Below is a small trained network, with its code and all its weights. Each question gives an input and a class and asks what happens when units are switched off, that is, made to give their printed mean instead of their output.

import numpy as np


def w(rows, s, z=0):
    codes = np.array(rows[::2]) - 128.0
    scale = np.full(codes.shape[1], s)
    scale[-1] = z or s
    return codes * scale


def norm(h):
    return h / np.sqrt((h * h).mean(-1, keepdims=True) + 1e-5)


def f(y):
    return np.maximum(y, 0)


def log_softmax(a):
    a = a - a.max(-1, keepdims=True)
    return a - np.log(np.exp(a).sum(-1, keepdims=True))


def net(x, mask):
    res = np.array(x, float).reshape(1, 6) / 4 @ E
    u = 0
    for l in range(4):
        y = f(norm(res) @ A[l][:, :-1].T + A[l][:, -1])
        res = res + np.where(mask[u : u + 10], y, B[l][:, -1]) @ B[l][:, :-1]
        u += 10
    return log_softmax(norm(res)[-1] @ U[:, :-1].T + U[:, -1])


A, B = {}, {}
E = w([
[194,164,10,146,107,62,212,71],'x0',
[91,41,156,151,186,118,162,153],'x1',
[111,116,121,123,113,117,130,148],'x2',
[109,90,124,124,79,126,116,171],'x3',
[173,96,155,122,123,16,129,5],'x4',
[44,92,102,2,140,131,248,91],'x5',
],0.0059)
A[0] = w([
[116,103,85,50,120,142,209,161,187],'0.n1',
[134,135,157,84,162,171,104,169,97],'0.n2',
[184,85,144,111,101,152,129,90,5],'0.n3',
[119,127,135,203,80,112,135,147,40],'0.n4',
[90,114,110,172,137,188,151,159,95],'0.n5',
[124,95,149,141,134,56,110,185,166],'0.n6',
[129,135,195,20,97,176,150,127,145],'0.n7',
[163,164,155,169,78,132,254,141,63],'0.n8',
[161,197,171,83,74,140,112,89,14],'0.n9',
[102,73,124,93,165,172,134,106,103],'0.n10',
],0.0069,0.0018)
B[0] = w([
[182,169,140,201,148,163,69,76,254],'0.n1',
[207,110,170,9,131,80,109,112,184],'0.n2',
[85,240,147,134,88,7,217,142,141],'0.n3',
[244,167,153,195,171,160,113,83,158],'0.n4',
[88,254,106,199,159,70,194,186,184],'0.n5',
[98,134,135,214,105,51,75,95,173],'0.n6',
[142,118,107,183,161,210,69,109,220],'0.n7',
[230,137,160,208,77,75,173,176,173],'0.n8',
[19,165,70,91,113,127,60,186,176],'0.n9',
[121,142,75,179,157,117,110,34,188],'0.n10',
],0.0044,0.0051)
A[1] = w([
[107,61,82,17,111,147,189,109,78],'1.n1',
[165,120,171,134,236,122,139,131,228],'1.n2',
[85,81,152,160,54,177,151,93,23],'1.n3',
[44,180,64,111,78,117,89,179,141],'1.n4',
[254,146,150,112,156,23,204,169,152],'1.n5',
[101,143,171,126,54,69,78,3,230],'1.n6',
[149,92,122,68,193,186,162,188,74],'1.n7',
[133,60,184,48,159,20,46,6,52],'1.n8',
[182,153,73,225,147,121,213,71,255],'1.n9',
[123,63,169,84,143,132,38,114,32],'1.n10',
],0.0059,0.00088)
B[1] = w([
[125,98,178,200,186,203,93,69,154],'1.n1',
[100,76,130,126,69,98,75,209,181],'1.n2',
[99,153,85,147,125,139,134,120,142],'1.n3',
[155,171,128,148,103,75,87,40,173],'1.n4',
[132,61,158,116,88,146,182,157,198],'1.n5',
[101,169,189,95,186,138,102,132,230],'1.n6',
[143,173,112,173,76,133,163,94,155],'1.n7',
[50,161,124,190,95,90,140,189,229],'1.n8',
[118,126,130,90,111,157,87,120,254],'1.n9',
[154,112,99,1,157,164,207,105,178],'1.n10',
],0.0076,0.0062)
A[2] = w([
[161,213,163,254,146,99,138,130,232],'2.n1',
[133,133,166,115,136,97,100,85,8],'2.n2',
[167,113,139,158,155,179,71,60,242],'2.n3',
[147,141,82,148,138,99,167,109,41],'2.n4',
[108,61,157,190,159,164,169,148,131],'2.n5',
[202,103,82,153,132,152,231,131,212],'2.n6',
[64,106,169,77,151,188,105,103,27],'2.n7',
[76,150,193,64,165,125,134,192,203],'2.n8',
[124,57,150,154,164,103,164,125,178],'2.n9',
[140,158,124,169,175,249,125,133,155],'2.n10',
],0.0083,0.0014)
B[2] = w([
[113,74,155,103,194,107,185,159,254],'2.n1',
[106,139,112,116,101,125,177,153,161],'2.n2',
[167,125,89,238,235,160,156,156,201],'2.n3',
[190,34,175,145,46,100,164,197,147],'2.n4',
[125,213,19,101,168,100,96,107,185],'2.n5',
[142,41,141,125,59,145,80,170,177],'2.n6',
[225,116,179,178,91,140,131,115,205],'2.n7',
[177,2,89,123,63,150,164,142,215],'2.n8',
[110,132,123,46,139,136,76,172,166],'2.n9',
[85,122,154,102,131,23,173,159,230],'2.n10',
],0.0059,0.007)
A[3] = w([
[86,100,95,112,154,183,198,54,74],'3.n1',
[152,186,151,141,131,138,157,230,189],'3.n2',
[84,48,160,142,2,125,85,141,220],'3.n3',
[132,79,124,110,144,119,138,170,79],'3.n4',
[160,211,150,89,121,144,78,108,193],'3.n5',
[105,110,94,164,91,162,201,106,219],'3.n6',
[188,95,169,118,129,173,75,147,134],'3.n7',
[102,83,60,136,226,36,68,213,204],'3.n8',
[99,170,75,98,106,173,154,223,125],'3.n9',
[77,137,181,77,174,188,99,170,254],'3.n10',
],0.0075,0.00097)
B[3] = w([
[221,191,118,179,201,105,88,193,164],'3.n1',
[105,108,190,100,149,129,180,99,213],'3.n2',
[144,178,132,127,132,146,204,123,216],'3.n3',
[172,185,61,147,61,176,97,72,178],'3.n4',
[83,114,33,67,56,192,72,109,163],'3.n5',
[134,80,255,164,165,203,47,108,167],'3.n6',
[178,97,102,177,119,131,168,97,179],'3.n7',
[107,191,103,90,119,200,105,43,255],'3.n8',
[45,118,168,81,164,1,119,74,177],'3.n9',
[164,106,79,136,65,64,168,165,179],'3.n10',
],0.007,0.0078)
U = w([
[33,113,234,97,143,25,179,159,109],'0',
[137,137,139,132,113,188,145,93,252],'1',
[214,11,141,100,75,139,129,178,112],'2',
[171,123,156,186,222,163,50,136,53],'3',
[95,127,2,65,89,144,23,110,59],'4',
],0.0084,0.0036)

Each question gives the input, the list of numbers given to net, and the class t.
The units are the neurons (one row each of A and B). Each row of codes is followed by its name. A weight is (code - 128) times the scale printed after its matrix; where a second scale follows, it is the last column's (A, B and U).
mask holds one flag per neuron, layer by layer. A switched-off neuron (its flag False) gives its mean, the last column of its row in B, instead of its output. The means were averaged over made-up inputs and are rounded, as every weight is.
A unit's drop is (log p(t) with every unit on - log p(t) with that unit switched off) / (log p(t) with every unit on - log p(t) with every unit switched off).
The circuit of an input: a set's keep is (log p(t) with only the set's units on - log p(t) with every unit switched off) / (log p(t) with every unit on - log p(t) with every unit switched off). Starting from the 12 units with the biggest drops (on a tie, the unit counted first), units are removed one at a time, each time the one whose removal leaves the highest keep (on an exact tie, the one counted first), for as long as the keep stays at least 0.8.
units of the circuit, in order: the units of the circuit, biggest drop first
unit that matters most: the unit with the biggest drop
k most important neurons: the k neurons with the biggest drops, biggest first
top k neurons in layer l: the k neurons of layer l with the biggest drops, biggest first
input [-5,-7,5,0,-5,7], class 3: 3 most important neurons	(2.n3 1.n2 2.n9)
input [-8,-1,-1,-7,-5,7], class 2: unit that matters most	0.n2
input [4,1,1,-1,-3,4], class 2: units of the circuit, in order	(0.n8 2.n6)
input [-2,-3,1,2,-1,-2], class 4: top 4 neurons in layer 0	(0.n1 0.n9 0.n2 0.n8)
input [3,8,6,-3,-2,6], class 4: 2 most important neurons	(2.n5 2.n9)
input [5,-5,4,1,-2,4], class 2: top 3 neurons in layer 3	(3.n8 3.n4 3.n6)
input [-1,8,6,5,-1,7], class 4: units of the circuit, in order	(2.n5 3.n8 0.n1)
input [6,1,-4,-1,-7,-2], class 0: 2 most important neurons	(3.n9 2.n8)
input [-8,-3,3,0,-7,-7], class 2: units of the circuit, in order	(0.n2 3.n10 2.n8 0.n1)
input [6,-6,-6,3,-2,8], class 3: units of the circuit, in order	(1.n1 3.n1 3.n6)
input [-4,3,7,-3,3,-4], class 1: 2 most important neurons	(3.n8 3.n3)
input [-2,-7,-2,2,-8,-6], class 0: units of the circuit, in order	(3.n2 3.n9 2.n10)
input [7,-6,-5,2,1,8], class 3: 2 most important neurons	(1.n1 3.n1)
input [6,1,3,7,-7,-1], class 0: units of the circuit, in order	(3.n9)
input [7,-3,4,-4,4,-3], class 2: units of the circuit, in order	(1.n5 3.n8 2.n4)
input [-1,-1,-6,-3,7,8], class 3: 3 most important neurons	(1.n1 3.n1 2.n10)
input [-5,-8,-1,-8,8,-1], class 0: units of the circuit, in order	(1.n8 2.n1)
input [-5,-7,2,-2,1,3], class 4: 2 most important neurons	(0.n9 3.n5)
input [-5,8,6,2,-7,-4], class 4: top 2 neurons in layer 1	(1.n6 1.n8)
input [6,4,3,8,-7,-2], class 0: units of the circuit, in order	(3.n9)
